Below is a small trained network, with its code and all its weights. Each question gives an input and a class and asks what happens when units are switched off, that is, made to give their printed mean instead of their output.

import numpy as np


def w(rows, s, z=0):
    codes = np.array(rows[::2]) - 128.0
    scale = np.full(codes.shape[1], s)
    scale[-1] = z or s
    return codes * scale


def f(y):
    return y / 2 * (1 + np.tanh(0.7978845608 * (y + 0.044715 * y**3)))


def log_softmax(a):
    a = a - a.max(-1, keepdims=True)
    return a - np.log(np.exp(a).sum(-1, keepdims=True))


def net(x, mask):
    res = np.array(x, float).reshape(1, 5) / 4 @ E
    y = f(res @ A[0][:, :-1].T + A[0][:, -1])
    res = res + np.where(mask, y, B[0][:, -1]) @ B[0][:, :-1]
    return log_softmax(res[-1] @ U[:, :-1].T + U[:, -1])


A, B = {}, {}
E = w([
[249,84,77,173,132],'x0',
[125,210,26,151,66],'x1',
[129,130,132,131,127],'x2',
[104,154,89,180,235],'x3',
[129,128,124,122,130],'x4',
],0.012)
A[0] = w([
[193,77,87,164,120,57],'N0',
[94,82,170,107,159,61],'N1',
[183,138,136,146,126,41],'N2',
[131,76,162,101,165,38],'N3',
[182,114,121,166,132,120],'N4',
[131,154,127,148,178,73],'N5',
[211,121,120,166,130,86],'N6',
[120,194,75,151,86,59],'N7',
[138,174,75,140,95,74],'N8',
[120,177,69,140,81,60],'N9',
[110,134,108,160,175,6],'N10',
[62,157,128,131,109,92],'N11',
[109,167,125,151,189,102],'N12',
[148,106,136,97,59,6],'N13',
[121,144,129,168,199,46],'N14',
[127,85,149,119,153,83],'N15',
[163,89,146,98,66,9],'N16',
[149,68,152,116,164,100],'N17',
[94,110,122,133,120,1],'N18',
[129,70,156,108,153,69],'N19',
[108,116,106,188,172,31],'N20',
[154,111,179,135,158,63],'N21',
[116,132,104,140,199,17],'N22',
[136,137,129,116,134,128],'N23',
[137,123,177,83,69,55],'N24',
[170,96,125,161,126,67],'N25',
[145,127,146,66,66,70],'N26',
[3,182,174,83,128,77],'N27',
],0.016,0.0025)
B[0] = w([
[169,71,87,62,169,218],'N0',
[155,185,147,138,162,185],'N1',
[155,114,109,102,131,163],'N2',
[136,155,165,153,141,184],'N3',
[152,95,78,69,154,190],'N4',
[100,111,121,143,83,165],'N5',
[153,101,95,62,151,211],'N6',
[135,194,193,136,160,212],'N7',
[147,186,177,148,166,198],'N8',
[153,202,198,174,164,207],'N9',
[88,112,111,165,72,168],'N10',
[157,98,117,93,159,181],'N11',
[86,91,106,184,71,185],'N12',
[71,126,99,171,69,186],'N13',
[84,124,102,176,76,186],'N14',
[154,188,159,158,141,166],'N15',
[73,117,101,180,76,194],'N16',
[155,175,180,145,168,190],'N17',
[120,110,138,114,138,129],'N18',
[139,172,188,163,134,181],'N19',
[89,118,115,155,76,176],'N20',
[135,175,158,129,148,173],'N21',
[79,121,109,164,75,179],'N22',
[102,126,133,123,144,128],'N23',
[85,119,99,168,91,191],'N24',
[133,105,117,74,150,178],'N25',
[77,94,103,196,96,191],'N26',
[199,51,69,8,175,250],'N27',
],0.012,0.016)
U = w([
[151,69,82,38,152,253],'0',
[125,231,234,156,150,81],'1',
[20,100,88,181,5,23],'2',
],0.015,0.0037)

Each question gives the input, the list of numbers given to net, and the class t.
The units are the neurons (one row each of A and B). Each row of codes is followed by its name. A weight is (code - 128) times the scale printed after its matrix; where a second scale follows, it is the last column's (A, B and U).
mask holds one flag per neuron, in row order. A switched-off neuron (its flag False) gives its mean, the last column of its row in B, instead of its output. The means were averaged over made-up inputs and are rounded, as every weight is.
A unit's drop is (log p(t) with every unit on - log p(t) with that unit switched off) / (log p(t) with every unit on - log p(t) with every unit switched off).
most important unit: the unit with the biggest drop
top k neurons: the k neurons with the biggest drops, biggest first
drop of u: that unit's drop, to one decimal
input [-5,7,6,-2,-5], class 1: most important unit => N9
input [7,-8,-5,2,7], class 1: top 3 neurons => N27, N17, N19
input [-2,0,4,-3,5], class 2: top 2 neurons => N0, N6
input [4,7,0,7,-6], class 1: top 4 neurons => N7, N9, N8, N16
input [-6,4,-1,-6,7], class 0: top 2 neurons => N27, N11
input [-7,-7,5,6,-1], class 0: top 4 neurons => N27, N9, N7, N8
input [-3,-2,-6,4,7], class 2: top 3 neurons => N0, N6, N12
input [4,-7,-3,7,6], class 1: top 2 neurons => N17, N21
input [-8,-1,0,6,-7], class 0: drop of N27 => 6.3
input [2,-3,3,2,-5], class 1: drop of N27 => 2.5
input [-3,-8,5,0,-2], class 1: drop of N18 => 0.0
